Below is a small trained network, with its code and all its weights. Each question gives an input and a class and asks what happens when units are switched off, that is, made to give their printed mean instead of their output.

import numpy as np


def w(rows, s, z=0):
    codes = np.array(rows[::2]) - 128.0
    scale = np.full(codes.shape[1], s)
    scale[-1] = z or s
    return codes * scale


def norm(h):
    return h / np.sqrt((h * h).mean(-1, keepdims=True) + 1e-5)


def f(y):
    return np.maximum(y, 0)


def log_softmax(a):
    a = a - a.max(-1, keepdims=True)
    return a - np.log(np.exp(a).sum(-1, keepdims=True))


def net(x, mask):
    res = np.array(x, float).reshape(1, 6) / 4 @ E
    u = 0
    for l in range(2):
        y = f(norm(res) @ A[l][:, :-1].T + A[l][:, -1])
        res = res + np.where(mask[u : u + 14], y, B[l][:, -1]) @ B[l][:, :-1]
        u += 14
    return log_softmax(norm(res)[-1] @ U[:, :-1].T + U[:, -1])


A, B = {}, {}
E = w([
[108,232,144,98,147],'x0',
[71,132,118,101,35],'x1',
[130,127,129,127,126],'x2',
[61,101,179,106,168],'x3',
[197,123,225,44,87],'x4',
[115,172,220,254,88],'x5',
],0.0056)
A[0] = w([
[79,235,111,128,166,152],'0.n1',
[152,31,83,168,109,182],'0.n2',
[162,142,154,164,176,149],'0.n3',
[71,29,185,110,145,89],'0.n4',
[181,248,95,118,107,84],'0.n5',
[190,91,142,128,208,170],'0.n6',
[95,99,122,101,18,166],'0.n7',
[68,147,118,128,68,123],'0.n8',
[195,112,92,165,77,120],'0.n9',
[141,62,96,107,156,142],'0.n10',
[65,135,186,120,161,79],'0.n11',
[157,75,174,154,80,180],'0.n12',
[111,250,142,59,145,6],'0.n13',
[70,110,159,111,179,3],'0.n14',
],0.014,0.0049)
B[0] = w([
[133,67,167,156,210,236],'0.n1',
[135,102,186,129,248,255],'0.n2',
[135,74,160,145,74,200],'0.n3',
[198,170,137,110,168,206],'0.n4',
[147,149,161,101,181,210],'0.n5',
[156,90,151,127,68,239],'0.n6',
[178,73,157,140,108,250],'0.n7',
[181,103,140,186,128,206],'0.n8',
[183,196,145,89,173,196],'0.n9',
[65,102,117,139,132,220],'0.n10',
[182,189,124,96,161,181],'0.n11',
[46,135,175,105,181,216],'0.n12',
[108,41,179,106,174,198],'0.n13',
[231,185,113,137,146,153],'0.n14',
],0.012,0.0065)
A[1] = w([
[160,121,147,131,78,97],'1.n1',
[122,147,154,144,112,116],'1.n2',
[104,149,148,150,87,86],'1.n3',
[44,80,41,190,6,8],'1.n4',
[134,81,170,141,167,161],'1.n5',
[124,140,149,101,109,93],'1.n6',
[134,122,155,105,119,124],'1.n7',
[119,99,152,119,95,121],'1.n8',
[156,106,104,96,133,136],'1.n9',
[112,111,84,96,134,124],'1.n10',
[133,155,167,170,123,130],'1.n11',
[133,117,144,75,108,116],'1.n12',
[124,111,111,97,122,121],'1.n13',
[122,144,152,81,131,122],'1.n14',
],0.025,0.014)
B[1] = w([
[169,79,111,103,106,132],'1.n1',
[80,116,131,80,124,132],'1.n2',
[84,97,135,86,172,128],'1.n3',
[245,251,249,240,224,128],'1.n4',
[131,147,100,138,79,251],'1.n5',
[135,165,88,167,161,130],'1.n6',
[118,118,70,160,131,150],'1.n7',
[125,130,94,157,134,139],'1.n8',
[83,163,179,57,127,149],'1.n9',
[107,173,167,170,81,132],'1.n10',
[91,122,113,45,140,155],'1.n11',
[109,130,136,162,161,144],'1.n12',
[69,123,170,127,89,133],'1.n13',
[142,134,81,181,158,145],'1.n14',
],0.017,0.03)
U = w([
[93,39,229,124,224,121],'0',
[2,184,169,52,74,118],'1',
[151,156,112,136,111,254],'2',
[217,217,112,70,149,111],'3',
[193,84,118,131,18,104],'4',
[110,164,32,229,154,93],'5',
[166,159,106,107,100,2],'6',
],0.015,0.014)

Each question gives the input, the list of numbers given to net, and the class t.
The units are the neurons (one row each of A and B). Each row of codes is followed by its name. A weight is (code - 128) times the scale printed after its matrix; where a second scale follows, it is the last column's (A, B and U).
mask holds one flag per neuron, layer by layer. A switched-off neuron (its flag False) gives its mean, the last column of its row in B, instead of its output. The means were averaged over made-up inputs and are rounded, as every weight is.
A unit's drop is (log p(t) with every unit on - log p(t) with that unit switched off) / (log p(t) with every unit on - log p(t) with every unit switched off).
The circuit of an input: a set's keep is (log p(t) with only the set's units on - log p(t) with every unit switched off) / (log p(t) with every unit on - log p(t) with every unit switched off). Starting from the 12 units with the biggest drops (on a tie, the unit counted first), units are removed one at a time, each time the one whose removal leaves the highest keep (on an exact tie, the one counted first), for as long as the keep stays at least 0.8.
circuit, biggest first: the units of the circuit, biggest drop first
unit that matters most: the unit with the biggest drop
top k neurons: the k neurons with the biggest drops, biggest first
top k neurons in layer l: the k neurons of layer l with the biggest drops, biggest first
input [7,-3,4,8,-8,4], class 3: circuit, biggest first : [0.n11]
input [-3,-5,0,-1,1,4], class 4: top 2 neurons : [0.n3, 0.n6]
input [7,6,-5,4,-8,-3], class 5: top 3 neurons in layer 0 : [0.n2, 0.n6, 0.n1]
input [-7,7,-7,0,4,8], class 1: top 4 neurons in layer 0 : [0.n12, 0.n1, 0.n6, 0.n13]
input [4,-7,-6,0,-6,8], class 1: circuit, biggest first : [1.n11, 0.n2]
input [7,-8,-1,-1,5,5], class 4: circuit, biggest first : [0.n2, 0.n3]
input [-6,0,-8,7,1,5], class 2: top 2 neurons in layer 0 : [0.n12, 0.n4]
input [-8,5,-3,2,-7,7], class 0: top 2 neurons in layer 0 : [0.n2, 0.n12]
input [0,0,-1,0,4,5], class 1: top 2 neurons in layer 0 : [0.n12, 0.n13]
input [0,8,3,0,2,-7], class 4: top 3 neurons : [0.n7, 1.n1, 0.n8]
input [0,-6,1,4,0,-6], class 1: top 4 neurons : [1.n9, 0.n7, 0.n10, 0.n8]
input [2,-6,-3,-8,-6,-5], class 3: circuit, biggest first : [1.n7, 1.n9]
input [7,3,3,3,-6,-4], class 0: top 2 neurons : [0.n1, 0.n13]
input [1,-5,-5,7,-5,-6], class 3: circuit, biggest first : [0.n14]
input [-1,-4,8,-8,4,-8], class 1: top 2 neurons in layer 1 : [1.n9, 1.n13]
input [-6,-2,0,7,7,-4], class 3: top 2 neurons : [0.n4, 0.n13]
input [-6,-4,0,5,-3,8], class 1: circuit, biggest first : [0.n1, 1.n11]
input [3,7,-3,-3,-6,-6], class 4: top 4 neurons in layer 0 : [0.n8, 0.n1, 0.n7, 0.n12]
input [-3,-5,-8,8,4,7], class 2: top 3 neurons in layer 1 : [1.n9, 1.n14, 1.n7]
input [5,1,-5,-7,8,7], class 5: unit that matters most : 1.n14
input [-3,-1,-2,7,3,7], class 1: top 4 neurons in layer 0 : [0.n12, 0.n9, 0.n2, 0.n5]
input [3,2,4,8,-7,-2], class 3: top 2 neurons in layer 0 : [0.n14, 0.n11]
input [8,-1,0,-8,7,3], class 0: top 2 neurons : [0.n5, 0.n13]
input [1,-8,-4,1,7,0], class 4: top 2 neurons in layer 0 : [0.n6, 0.n3]
input [7,4,0,-5,3,3], class 0: top 3 neurons : [0.n13, 0.n5, 0.n1]
input [-1,-3,-5,-6,8,0], class 5: top 3 neurons in layer 1 : [1.n14, 1.n7, 1.n12]
input [-3,-3,-3,7,6,-3], class 3: circuit, biggest first : [0.n4]
input [-5,0,1,-6,7,-1], class 5: top 2 neurons in layer 1 : [1.n14, 1.n7]
input [-5,2,1,-7,7,0], class 3: top 2 neurons : [0.n9, 0.n2]
input [-2,8,4,-8,-4,-7], class 3: top 3 neurons in layer 1 : [1.n9, 1.n11, 1.n2]
